Here is a tiny trained network, its code and every weight. The questions are about switching its units off for an input and a target symbol, where a switched-off unit gives its printed mean instead of its output.

import numpy as np


def w(rows, s, z=0):
    codes = np.array(rows[::2]) - 128.0
    scale = np.full(codes.shape[1], s)
    scale[-1] = z or s
    return codes * scale


def f(y):
    return np.maximum(y, 0)


def softmax(a):
    e = np.exp(a - a.max(-1, keepdims=True))
    return e / e.sum(-1, keepdims=True)


def log_softmax(a):
    a = a - a.max(-1, keepdims=True)
    return a - np.log(np.exp(a).sum(-1, keepdims=True))


def net(x, mask):
    ids = ['αβγδεζηλψω'.index(c) for c in x.split()]
    T = len(ids)
    res = E[ids] + P[:T]
    u = 0
    for l in range(2):
        r = res
        for j in range(2):
            rows = slice(4 * j, 4 * j + 4)
            q, k, v = (r @ M[l][rows].T for M in (Q, K, V))
            z = softmax(np.where(np.tri(T) > 0, q @ k.T / 4**0.5, -1e9)) @ v
            o = O[l][rows]
            res = res + np.where(mask[u + j], z, o[:, -1]) @ o[:, :-1]
        u += 2
        y = f(res @ A[l][:, :-1].T + A[l][:, -1])
        res = res + np.where(mask[u : u + 16], y, B[l][:, -1]) @ B[l][:, :-1]
        u += 16
    return log_softmax(res[-1] @ U[:, :-1].T + U[:, -1])


Q, K, V, O, A, B = {}, {}, {}, {}, {}, {}
E = w([
[109,96,143,68],'α',
[142,115,157,119],'β',
[130,166,118,157],'γ',
[148,186,71,153],'δ',
[117,89,183,172],'ε',
[57,245,159,104],'ζ',
[94,51,60,31],'η',
[148,136,44,130],'λ',
[156,104,107,144],'ψ',
[23,77,9,119],'ω',
],0.011)
P = w([
[150,73,150,170],'0',
[222,121,45,142],'1',
[139,149,88,159],'2',
[107,27,128,132],'3',
[178,212,116,69],'4',
[124,155,94,179],'5',
[91,57,133,124],'6',
[165,254,149,20],'7',
[85,200,140,147],'8',
[87,82,178,73],'9',
],0.0072)
Q[0] = w([
[99,254,136,170],'0.h1',
[164,32,154,69],'0.h1',
[114,181,97,92],'0.h1',
[77,159,198,111],'0.h1',
[39,243,122,139],'0.h2',
[174,190,232,137],'0.h2',
[205,124,145,101],'0.h2',
[44,112,153,169],'0.h2',
],0.0084)
K[0] = w([
[149,253,125,92],'0.h1',
[156,22,133,156],'0.h1',
[147,183,50,101],'0.h1',
[33,160,163,91],'0.h1',
[58,233,216,108],'0.h2',
[58,73,186,150],'0.h2',
[223,30,79,176],'0.h2',
[113,166,226,66],'0.h2',
],0.0062)
V[0] = w([
[184,3,99,72],'0.h1',
[167,177,111,82],'0.h1',
[156,24,128,130],'0.h1',
[76,150,185,111],'0.h1',
[56,73,78,183],'0.h2',
[84,206,240,114],'0.h2',
[68,179,79,39],'0.h2',
[165,90,75,65],'0.h2',
],0.0065)
O[0] = w([
[100,193,172,58,171],'0.h1',
[160,169,115,188,138],'0.h1',
[143,117,159,19,138],'0.h1',
[120,1,93,143,66],'0.h1',
[53,168,178,175,192],'0.h2',
[153,49,73,209,4],'0.h2',
[101,144,69,142,184],'0.h2',
[157,216,100,67,186],'0.h2',
],0.0064,0.0032)
A[0] = w([
[115,191,160,229,223],'0.n1',
[123,60,175,107,74],'0.n2',
[182,205,147,198,72],'0.n3',
[157,62,126,227,147],'0.n4',
[97,101,98,204,160],'0.n5',
[99,49,118,93,95],'0.n6',
[186,159,69,74,127],'0.n7',
[107,44,254,127,115],'0.n8',
[161,220,133,162,95],'0.n9',
[170,154,223,70,167],'0.n10',
[202,152,221,132,131],'0.n11',
[53,28,109,85,18],'0.n12',
[171,175,154,121,148],'0.n13',
[129,57,181,110,79],'0.n14',
[171,140,187,177,221],'0.n15',
[57,63,117,95,4],'0.n16',
],0.008,0.0037)
B[0] = w([
[199,27,129,92,252],'0.n1',
[33,79,75,174,142],'0.n2',
[157,59,85,211,193],'0.n3',
[85,164,122,50,158],'0.n4',
[148,102,84,15,181],'0.n5',
[196,152,147,133,162],'0.n6',
[90,208,92,138,229],'0.n7',
[94,42,55,94,165],'0.n8',
[244,91,125,254,219],'0.n9',
[156,168,179,76,232],'0.n10',
[185,56,187,6,169],'0.n11',
[205,89,214,173,174],'0.n12',
[209,173,163,141,198],'0.n13',
[92,108,30,142,142],'0.n14',
[196,72,144,37,189],'0.n15',
[183,95,196,194,160],'0.n16',
],0.0056,0.004)
Q[1] = w([
[179,188,108,215],'1.h1',
[127,239,75,109],'1.h1',
[103,116,146,253],'1.h1',
[77,117,54,181],'1.h1',
[205,104,188,98],'1.h2',
[136,49,218,136],'1.h2',
[87,110,34,44],'1.h2',
[76,122,45,60],'1.h2',
],0.0062)
K[1] = w([
[80,102,220,82],'1.h1',
[236,113,171,72],'1.h1',
[38,94,80,88],'1.h1',
[71,163,98,87],'1.h1',
[193,175,253,76],'1.h2',
[203,131,203,131],'1.h2',
[104,213,21,185],'1.h2',
[123,184,49,141],'1.h2',
],0.0064)
V[1] = w([
[190,98,166,160],'1.h1',
[107,89,101,129],'1.h1',
[90,100,137,114],'1.h1',
[107,58,120,130],'1.h1',
[155,81,2,186],'1.h2',
[96,95,152,78],'1.h2',
[177,158,122,128],'1.h2',
[74,178,63,100],'1.h2',
],0.0063)
O[1] = w([
[80,132,59,252,169],'1.h1',
[92,144,172,79,40],'1.h1',
[122,202,185,142,41],'1.h1',
[46,164,170,107,5],'1.h1',
[153,157,36,60,13],'1.h2',
[51,119,190,134,156],'1.h2',
[200,121,80,37,245],'1.h2',
[36,181,40,123,206],'1.h2',
],0.0044,0.0018)
A[1] = w([
[152,152,125,172,36],'1.n1',
[126,38,100,93,149],'1.n2',
[172,254,124,178,89],'1.n3',
[147,163,110,177,37],'1.n4',
[220,90,199,176,156],'1.n5',
[197,206,84,177,127],'1.n6',
[94,210,50,145,117],'1.n7',
[158,82,67,75,179],'1.n8',
[186,118,72,84,180],'1.n9',
[184,238,159,83,95],'1.n10',
[22,123,170,57,176],'1.n11',
[219,129,222,140,128],'1.n12',
[91,196,84,104,35],'1.n13',
[165,174,132,205,3],'1.n14',
[138,167,67,164,88],'1.n15',
[153,27,208,88,76],'1.n16',
],0.0081,0.0045)
B[1] = w([
[67,81,147,135,141],'1.n1',
[187,194,129,206,189],'1.n2',
[84,87,188,109,202],'1.n3',
[80,61,186,141,145],'1.n4',
[122,59,21,67,218],'1.n5',
[115,80,178,223,231],'1.n6',
[76,127,79,120,198],'1.n7',
[175,197,165,154,235],'1.n8',
[167,145,165,172,255],'1.n9',
[153,169,213,85,215],'1.n10',
[84,171,110,205,213],'1.n11',
[99,34,98,37,214],'1.n12',
[93,145,60,120,162],'1.n13',
[3,48,124,150,152],'1.n14',
[29,98,132,150,176],'1.n15',
[54,127,39,127,189],'1.n16',
],0.0065,0.0066)
U = w([
[148,171,200,117,130],'α',
[187,89,107,66,70],'β',
[161,69,70,145,254],'γ',
[77,15,149,199,78],'δ',
[134,57,55,68,42],'ε',
[254,164,41,188,175],'ζ',
[175,213,107,119,67],'η',
[89,176,230,241,161],'λ',
[222,136,146,120,138],'ψ',
[90,131,45,146,92],'ω',
],0.007,0.0035)

Each question gives the input, a string of symbols that net reads in full, and the target symbol t.
The units are the heads (4 rows each of Q, K, V and O) and the neurons (one row each of A and B). Each row of codes is followed by its name. A weight is (code - 128) times the scale printed after its matrix; where a second scale follows, it is the last column's (O, A, B and U).
mask holds one flag per unit, layer by layer, with each layer's heads first. A switched-off unit (its flag False) gives its mean, the last column of its rows in O or B, instead of its output. The means were averaged over made-up inputs and are rounded, as every weight is.
A unit's drop is (log p(t) with every unit on - log p(t) with that unit switched off) / (log p(t) with every unit on - log p(t) with every unit switched off).
unit that matters most: the unit with the biggest drop
k most important neurons: the k neurons with the biggest drops, biggest first
k most important neurons of layer l: the k neurons of layer l with the biggest drops, biggest first
which heads matter: for each layer, one digit per head in row order, 1 if its drop is at least 0.15 and else 0, layers parted by /
drop when u is switched off: that unit's drop, to one decimal
input ψ ψ λ ζ ψ λ δ δ ζ γ, target ζ: unit that matters most => 0.h1
input γ δ ε α ω, target ω: which heads matter => 00 / 01
input ω δ ψ η η, target η: which heads matter => 00 / 00
input λ η γ ω ζ α η δ λ, target ζ: which heads matter => 11 / 01
input α α β λ δ ω ω λ, target λ: which heads matter => 00 / 00
input δ δ γ ζ, target ζ: which heads matter => 11 / 01
input γ δ ζ δ, target ζ: which heads matter => 10 / 01
input η ω ω β, target α: which heads matter => 11 / 10
input δ δ δ ζ α δ ε α ψ, target ζ: which heads matter => 11 / 01
input ω η ω, target ω: which heads matter => 01 / 01
input α δ δ β, target ζ: which heads matter => 00 / 11
input η δ δ γ δ ε ω δ β β, target ζ: which heads matter => 10 / 11
input ζ δ ψ, target ζ: which heads matter => 10 / 01
input λ ψ α δ λ δ, target δ: 3 most important neurons => [0.n9 1.n6 1.n14]
input δ η η ψ α, target α: 2 most important neurons => [1.n10 0.n10]
input β β δ ω ζ ζ ε δ α λ, target ζ: unit that matters most => 1.h2
input δ β γ ω δ λ δ ζ ω, target ζ: 2 most important neurons of layer 0 => [0.n5 0.n12]
input ω δ λ δ ζ, target ζ: 2 most important neurons of layer 0 => [0.n1 0.n5]
input ε γ ω β ζ ω β β, target β: 2 most important neurons => [1.n12 0.n11]
input β β λ δ ε, target ε: 4 most important neurons => [1.n12 1.n5 1.n16 0.n11]
input ω δ β ζ η δ β ζ ε, target ζ: most important neuron => [1.n2]
input δ ζ δ γ δ β λ ζ δ, target ζ: 2 most important neurons => [0.n5 0.n1]
input η ω ε γ η, target η: drop when 1.n6 is switched off => 0.1
